Each row of numbers belongs to one of the elements below and depends on some of the facts about them. Some rows are named. Which element is each other row?

Some facts about the elements:
brurem zota:c gigum:zeklem,groke gidal:ratru
vopor zota:e gigum:tofi gidal:sibri
vokan veko:piflos,flotufler
zoklos veko:lofi,raster gigum:gitrir gidal:vibrok
pigor zota:d gigum:potur,stodrol gidal:skupu
pulur veko:bimos
bruruk gigum:klivos,tofi gidal:lofi
zakli zota:a gidal:ropul
losku zota:b gigum:mobron,ratru,gitrir gidal:traga
vaka zota:f gigum:vopor,fekebre gidal:traga
pela veko:vibon,skuplibru gigum:dekler,ratru gidal:nogo
drogrul zota:c gigum:zisketin gidal:vagrir
nogrim zota:f veko:drufan,brolem,derer,noka gidal:vibrok
fador zota:a veko:druflebom,vaka,grude gidal:fetrel
druflebom zota:e gidal:dreru
briflor veko:bimos,tuklan,mobron gigum:pela gidal:grude
gaflis zota:b veko:zoplas,zisam,brizakle gigum:fekebre gidal:pulur
mobron zota:b gidal:skuplibru
traga veko:stodrol
veklir zota:f gidal:grosa
brolem gigum:raster,sunurom gidal:trukles
vagrir gigum:pela
nopel veko:grusom gigum:drivek,tofi
suvepe zota:h gigum:gitrir gidal:vebromin
zeklem zota:a veko:druflebom,zisketin,suvepe,pigor gigum:vobrer gidal:sofak
grogil zota:a gigum:klivos gidal:detur
klostel gigum:skuplibru,mobron gidal:nuter
tedra veko:skiplir
sitri zota:d gigum:drimel,ratru,fekebre gidal:vebromin
rovu veko:rutrubrol
piflos zota:h gidal:ropul
truker zota:c gidal:groke
druzer gigum:gitrir gidal:vibrok
treskomul zota:h gigum:flotufler gidal:sofak
fitreful gidal:stufer
bratin gigum:vebromin,mobron gidal:groke
klozir gigum:tofi,flotufler
stodrol zota:b gigum:tofi gidal:grude
zusal zota:a gigum:drimel,dekler gidal:sufliri
testir zota:f veko:bratin gigum:ratru gidal:sibri
stekleskil zota:b gigum:truflupe,pela,zeklem,vefla gidal:derer
mozos zota:b gidal:vagrir
leplazu zota:g veko:druflebom,grude,skiris gigum:fletil gidal:nopul
kipam zota:e veko:peduvu gidal:vagrir
potur zota:a gigum:grugrur gidal:drubrun
dustur zota:d veko:nogo gidal:trukles
paklu veko:grama,drogrul,vibon,klivos
klivos gidal:trukles
ropul gigum:flotufler
fleplol zota:b gidal:grusom
zogran zota:f veko:sitri,skiris gigum:losku,dekler gidal:stufer
gapler veko:drovel
besek zota:a veko:grosa,sitri,trustur,detur,plirem gigum:tuklan gidal:flerum
fletil veko:grude gigum:stodrol gidal:klozir
komil zota:c gigum:fekebre gidal:fetrel
stopagam zota:h gigum:sitri,druzer gidal:derer
beklus zota:g gidal:grude
genik zota:a gidal:grude
flotufler zota:a gidal:drovel
grugrur gigum:zisketin,tofi gidal:sofak
tetruk zota:c veko:grosa gigum:ratru gidal:nuter
grugo zota:a gigum:zeklem gidal:nuter
griklutros zota:g gigum:druzer gidal:trustur
refli zota:c veko:bazak,bruruk,mobron,skiris,sagrin gigum:druzer gidal:derer
groke gigum:skiris
vibon zota:e gidal:nuter
vobrer zota:e veko:grusom gidal:fakadras
tenum zota:a gigum:lofi gidal:vagrir
brezum gidal:ratru
brason zota:d veko:griklutros,drogrul,stufer,klozir,sufliri,skiplir gigum:pulur gidal:sibri
bazak zota:a gidal:tuklan
derer gigum:drivek,fekebre
sunurom zota:d veko:genik gigum:grugrur,noka gidal:klubrer
nofla zota:h gidal:klozir
togiskil zota:f gigum:pulur,stekleskil gidal:trustur
fetrel gigum:dekler
veplun zota:i gidal:fekebre
liflek zota:f gigum:vopor,ratru,fekebre gidal:nuter
grama zota:b gidal:flerum
vibrok gigum:fleplol
klubrer gigum:gratrok,tofi
dreru veko:zoplas,vopor,potur gigum:drivek
brugrim zota:b gigum:febri gidal:vokan
zisketin zota:c gigum:ratru,tofi gidal:klozir
zoplas gidal:pulur
grilal zota:e veko:drufan,gotrastuk gigum:pulur,zeklem,losku gidal:grude
tofi gigum:dekler gidal:nuter
drivek veko:komil gigum:ratru gidal:ropul
plirem gidal:vibrok
drimel zota:h gigum:ratru gidal:gapler
trustur gigum:grogil
trukles veko:drogrul,zakli
rutrubrol zota:f gigum:lumul gidal:fetrel
gitrir zota:f veko:veplun,flotufler gigum:drimel,mobron gidal:drufan
dekler zota:a veko:zakli gigum:ratru gidal:tedra
fakadras gigum:dribris,beklus
lumul gigum:losku gidal:drovel
noka zota:c gidal:trukles
flerum veko:vibon,nogo,skiris
gapil gigum:testir gidal:klubrer
bepli veko:stufer,losku,sofak gidal:dreru
bimos zota:g gidal:nuter
trobodek zota:h gidal:nuter
gratrok zota:d veko:stopagam,groke,sofak gigum:vagrir,mobron gidal:nuter
sagrin zota:a gidal:groke
gotrastuk zota:e gidal:nopel
truflupe zota:i veko:skupu,brugrim,losku gigum:dekler gidal:trukles
skiris zota:h gigum:dribris gidal:stufer
nibar gigum:klozir
febri zota:e gidal:trukles
grabrin gidal:fekebre
skiplir zota:i gidal:skuplibru
sibri veko:treskomul,losku,klubrer,sofak
vefla zota:b gigum:mobron,ratru gidal:tuklan
brizakle zota:b gigum:grosa gidal:sofak
gragrum veko:treskomul,fleplol,veplun,drovel gidal:keden
raster zota:c gigum:truflupe gidal:keden
vebromin veko:sagrin
grakis veko:skuplibru gidal:sofak
flurum gidal:trustur
dribris veko:pigor gigum:vopor,grosa
zisam zota:f gidal:lofi
peduvu gidal:ratru

Known rows:
nogrim: [0, 0, 2, -1, 0, -3, -1, 0, 0, 7, -4, 4, 0, -1, -1, 0, -2, -3, -1, 0, -4, -6, 0, 0, -4, 5, -2, 2, -2, 1, -4, -1]
skuplibru: [-2, -1, 2, 2, -1, -3, 4, 0, -2, -4, 3, 1, 1, -1, 3, 1, 2, -3, 1, 0, 3, 2, -1, 1, 2, -6, 10, -2, 5, 4, 3, 3]
grakis: [-3, 0, 5, -2, -1, -4, 2, 1, -2, 5, -4, 5, 1, -3, 0, 0, -3, -8, 0, 0, -4, -8, -1, 2, -3, 2, -5, 1, 4, 3, 0, 2]
pela: [-6, 3, 3, -3, 0, -5, 3, -1, -2, 5, -6, 2, 2, -7, -2, -1, -4, -9, 1, -1, -6, -6, 0, 0, -5, -3, -13, -2, 6, 3, 3, 5]
potur: [1, -1, 0, -2, 1, 2, -2, -1, 0, -4, 0, -3, 0, 0, 2, 0, -1, 3, 0, -1, 0, 3, 0, -2, 2, -1, 3, 1, 0, -1, 1, 0]
gapil: [-1, 0, 0, 0, 0, 2, 1, 1, 0, -1, 1, -2, -1, 0, 0, -1, -1, 1, 0, -1, 1, 1, -1, -1, 3, -2, -3, 0, 0, -2, 2, 0]
vopor: [-1, 0, 0, -4, 1, 3, -4, 1, -1, -6, 0, -2, -2, 1, 2, 0, 0, 2, 2, -1, 0, 3, 0, -1, 2, 1, 5, 1, 1, -2, 1, 1]
brizakle: [1, -1, -1, -1, 1, 2, 3, 0, 0, 1, -2, 3, 1, 1, 1, 0, -3, 3, 0, -2, 2, 3, -1, -1, 1, -1, 0, 1, 0, -3, 1, 0]
vokan: [0, 1, 1, 1, 0, -4, 0, -1, 0, 4, 2, 2, 1, 0, 0, 1, 3, -4, -1, 2, -2, -5, 1, 2, -6, 4, 4, -1, -1, 2, -4, 0]
togiskil: [0, -1, 0, 0, 1, 2, 0, 1, 0, -1, 0, -1, 0, -1, 1, 0, -2, 3, 0, -1, 1, 2, -1, -2, 2, -2, 0, 1, 0, -2, 1, 0]
treskomul: [1, -1, -2, -2, 1, 2, 1, 1, 1, 1, 0, -1, 1, 1, 1, -1, -3, 4, 0, -2, 1, 3, -1, -2, -1, 1, 4, 2, 0, -4, -1, -1]
gragrum: [0, 0, 2, 0, 0, -3, -2, 1, 0, 8, 0, 1, -1, 0, -1, 0, 0, -3, 0, 1, -4, -7, 0, 1, -6, 6, -2, 2, -6, -1, -5, -1]
brezum: [0, -1, 1, 1, -1, 2, 2, 1, -1, 0, 1, 0, -2, 1, 0, -1, 0, 1, 1, -1, 1, 3, -1, 0, 4, -2, 0, 1, 0, 0, 1, -1]
vobrer: [2, 0, 2, -1, 0, -2, -5, 0, 1, 6, 0, -1, -1, 0, 0, -1, 0, -2, -1, 1, -5, -5, 0, 0, -6, 8, 1, 3, -6, -1, -7, -2]
zeklem: [3, 2, -1, -2, 1, 1, -1, -2, 1, 3, -4, 4, 0, -1, -2, 0, -3, -3, -3, 2, -6, -6, 2, -1, -2, 8, -18, 1, 2, 1, -3, -2]
komil: [0, -1, -1, -1, 0, 2, 0, 1, 0, -3, -1, -2, 0, 0, 1, 0, -1, 3, 0, -1, 1, 2, -1, -2, 2, 0, 3, 1, 0, -2, 1, 0]
truker: [1, -1, 1, 0, 0, 1, 1, 1, 0, -1, -1, 0, -1, 1, 1, -1, -1, 1, 1, -1, 1, 4, -1, 0, 3, -1, 2, 2, 0, 0, 0, 0]

Rows to name:
No name comes twice in this set of rows, the named rows included.
[-1, 1, -2, -3, 1, 4, -2, 1, 1, -4, -3, 0, -2, 1, 0, -1, 0, 3, 1, -2, 0, 5, 0, 0, 1, 0, 1, 0, 0, -2, 2, 0] | zisketin
[0, -1, -2, -3, 1, 2, 0, 1, -1, 0, -2, 4, 0, 3, 2, 0, -2, 3, 3, -2, 1, 2, 0, 0, 0, 0, 3, 1, 1, -4, 1, 0] | stodrol
[1, 0, 1, 0, 1, -4, -3, 0, 1, 7, 5, -1, 0, 2, 1, 1, 3, -3, -1, 2, -3, -5, 1, 1, -8, 7, 11, 0, -7, -1, -8, -1] | sibri
[3, 1, -1, 1, 0, 5, 0, 0, 1, -3, -1, 3, -2, 2, -2, 0, 0, 1, -1, 2, 0, 3, 1, 0, 7, 1, -12, 0, 3, 2, 0, -2] | druflebom
[-2, 0, 5, 2, -2, -1, -4, -1, -4, -4, -4, -5, 0, -4, 1, -1, 0, -1, 2, -1, 2, 2, 0, 2, 3, -2, -12, 1, 6, 4, 7, 4] | vibon
[1, 1, 0, -3, 0, -2, -3, -1, 0, 2, -4, 1, 1, -2, -1, 0, -3, -3, -1, 0, -5, -7, 1, -1, -4, 5, -8, 2, 1, 1, -2, 0] | besek
[1, 0, 0, -1, 0, -2, -1, 1, 1, 5, -3, 0, 1, -3, -2, 0, -3, 0, -3, 0, -4, -8, 0, -2, -7, 5, -4, 2, -4, -1, -3, -1] | gitrir
[-3, 2, 2, -1, -2, -5, 4, -2, -2, 1, -3, 9, 3, -3, -2, 2, 0, -10, -1, 3, -2, -10, 1, 4, -1, 0, -10, -4, 11, 9, 2, 3] | flerum
[4, 4, -5, -2, 0, 3, 2, -3, 2, 5, -9, 14, 1, 0, -7, 1, -4, -3, -3, 5, -5, -10, 4, 2, 2, 8, -35, -2, 8, 4, -1, -3] | leplazu
[2, -1, 0, 2, 1, 0, 0, 0, 1, 0, 7, -3, -1, 3, 2, 1, 5, 2, 0, 1, 2, 4, 0, 1, -1, 0, 14, -1, -4, -1, -3, -1] | grusom
[1, 1, 2, -2, 0, -2, -2, 0, -1, 4, -3, 2, -1, -1, 0, 0, -2, -4, -1, 0, -5, -5, 0, 0, -3, 6, -3, 2, 0, 2, -3, 0] | kipam

Now the same elements, written a new way:
Known rows:
ratru: [-3, 3, -3, 3, 4, 0, 11, 2, 13, 0, -19, 4, 3, 13, 6]
nibar: [0, 1, -1, -4, 2, 2, 4, 0, 11, 4, 2, 10, -2, 14, 3]
brugrim: [1, -3, -1, -11, -8, -4, 4, 4, -4, 5, 9, -4, 1, -4, 1]
traga: [16, 19, -2, -19, -3, 6, -4, -9, 29, -6, -28, -1, 4, 15, 19]
losku: [0, -3, 1, -9, -7, -6, 11, 5, 6, 0, 6, -8, 1, 0, 2]
bepli: [-2, 9, 1, -3, 2, 4, -2, 0, -7, -1, -10, -4, -1, 2, -5]
vaka: [2, -4, 5, -8, -10, -1, 7, 4, 5, 4, 14, -9, 0, 3, -1]
gragrum: [-1, 9, 1, -4, 2, 3, -2, 0, -7, -1, -10, -4, 0, 3, -4]
rovu: [9, 14, -3, -11, 6, 3, 1, -3, 9, -1, -17, 8, 3, 15, -3]
dreru: [2, 6, 1, -6, 7, 1, 6, 2, 8, 1, 2, 11, 0, 15, -8]
pulur: [-2, 10, -3, 3, 7, 3, 4, 1, 11, -2, -14, 7, 3, 14, 0]
vagrir: [-1, 3, -3, -4, 2, 0, 6, 2, 14, 0, -1, 6, 0, 13, 3]
togiskil: [1, 3, 2, -5, -5, 2, 2, 4, 3, -1, 12, -11, 0, 6, -3]
lofi: [-1, -1, -10, -3, -10, -1, -1, -3, 17, 5, -7, 2, 1, 6, 24]
tofi: [9, 8, 5, 10, -2, -8, 13, 2, 1, 1, -6, -9, -11, 0, 5]
grilal: [-8, 4, 2, 8, -9, 8, -13, 0, 7, -3, 6, -26, -4, 12, 8]
grugo: [14, 8, -1, 7, -8, -7, 7, 4, 4, 1, 24, -12, -9, -4, 2]

Which element is each row?
No name comes twice in this set of rows, the named rows included.
[3, 2, -4, -6, -3, 4, -1, 3, -7, 2, 7, -8, 1, -1, -2] | tenum
[15, 1, -3, 3, -10, -13, 6, 5, -3, 5, 8, -13, -8, -8, 4] | bimos
[2, 8, 4, -3, 2, 6, 1, 1, 0, -4, 4, -10, -2, 8, -6] | zogran
[1, -3, -2, -8, -7, -4, 6, 4, -6, 4, -3, -4, 3, -3, 2] | fleplol
[2, 8, -1, -2, 3, 7, -1, 1, -10, 0, -6, -7, 1, 3, -7] | fador
[-2, 3, 1, -4, -3, 2, 2, 1, 18, 6, 14, 12, 1, 13, 2] | fakadras
[0, 7, 6, -6, 4, 2, 5, 3, -3, -1, 4, -1, 0, 5, -12] | gaflis
[2, -5, -1, -10, -4, -4, 8, 3, 15, 5, 13, 8, 0, 11, 5] | klubrer
[-6, 7, 2, 9, 1, 11, -4, -1, 2, -4, -5, -11, -3, 7, 4] | testir
[3, 2, 1, -5, -3, 4, 5, 3, 3, 0, 12, -9, -1, 4, -2] | zusal
[-3, 3, -2, 1, 2, 1, 9, 2, 12, 2, -14, 6, 3, 14, 3] | fekebre
[-1, 3, 6, -7, -5, 2, 0, 3, 5, 0, 14, -5, 2, 3, -2] | brurem

